Each row has a name. Each piece below is followed by the name of the row it came from, unless a question asks for something else. Each question is about the rows just above it. Places in a row count from 0.

[ 92  86  84 110 147  96 125  89  99 108 155 114 153  89  88 143  84 141
  94  98 117 162] -> Kidus
[129 125 121 150 108 133 157 126 141 143 116 152 131 129 125 108 117 102
 133 133 154 109] -> Pipa
[105 105  94 108 166 100 102  94  89  88 172  96 166  91  82 133  82 162
  84 104  97 143] -> Fodid
[143 149 144 146 112 152 139 151 148 142 114 144 125 151 145 108 145 111
 145 152 144  98] -> mesip
[105 105 108  94 157 102  97 105  97  98 153  95 136 102 106 152 112 160
 102 103  95 149] -> Ragul
[167 175 172 159 110 172 144 175 167 157 107 155 119 175 170 136 170 114
 167 171 152 115] -> tivev
[ 89  80  87  89 163  77 106  78  83  92 162  94 138  77  87 148  91 164
  87  78  95 153] -> doz
[137 155 146 130 137 165 111 165 140 127 135 123 145 159 142 118 143 136
 138 167 121 114] -> raru
[ 82  69  78  81 173  64 102  65  73  88 173  87 148  65  79 166  84 177
  79  65  90 193] -> buk
[155 167 165 138 129 163 120 168 150 138 121 133 121 165 160 134 165 133
 154 162 128 115] -> Zusum
[140 121 134 134 110 101 148 150 130 140 108 140  91 112 136 130 138 114
 137  97 142 114] -> Bakuf
[126 159 137 139 154 189 114 180 146 119 161 130 192 172 133 115 129 151
 133 194 126 129] -> ponov
find: [ 92 162  94 138  77] => doz
find: [105 105 108  94] => Ragul
Pipa without one entry, shuffled: [116 126 125 108 109 141 131 129 154 117 125 150 157 129 143 133 133 108
 133 102 121]. Gone: => [152]
Every place of [151] in mesip: => 7 13
At which places does Bakuf hold [130]? => 8 15
Which entry of doz is missing from [ 83 106  87  91  89  77  94  89  95 148  80  87  78 164 162 138  92  78
  87  77 153]? => [163]

[119 125 133 127 121 128 124 135 119 128 143 133 124 115 121 141 124 126
 126 128 152 144 110 109 111 117 123 144 136 126 129 124 131]  ral
[143 133 124 115 121 141 125 117 142 127 136 122 132 143 137 137 135 134
 131 130 105 109 149 128 143 140 135 111 123 131 127 132 126]  vodu
[133 127 121 128 124 135 119 128 144 128 143 133 124 115 121 141 124 126
 126 132 152 144 110 109 111 117 123 144 136 126 129 124 131]  fer
find: [133 127 121 128 124 135 119 128 144 128 143 133 124 115 121 141 124 126
 126 132 152 144 110 109 111 117 123 144 136 126 129 124 131] => fer
Which entry of vodu is missing from [143 135 143 143 105 149 117 127 130 123 140 136 124 137 128 115 133 132
 134 132 141 137 121 127 125 122 142 111 131 135 109 131]? => [126]
Which entry of ral is missing from [124 127 124 133 144 144 126 133 115 124 123 121 117 111 124 136 119 143
 121 135 141 128 129 125 152 131 126 110 128 126 128 119]? => [109]
find: [133 127 121 128 124 135 119 128 143] => ral

[105 161 124 129 140 105  87] : Gipe
[162 124 161 140 105 129 126] : Nen
[170 158  86  85 124 109  87] : risib
[148 129 185 173 118 114 149] : vuke
The row with [162 124 161 140 105 129] is => Nen
Shuffled vuke with one entry gone: [114 118 173 185 129 148], missing => [149]
Shuffled Nen with one entry gone: [126 162 105 124 140 129], missing => [161]
Which entry of risib is missing from [ 87 109  86 170 158 124]? => [85]
risib without one entry, shuffled: [ 87 109 170  85 158 124]. Gone: => [86]

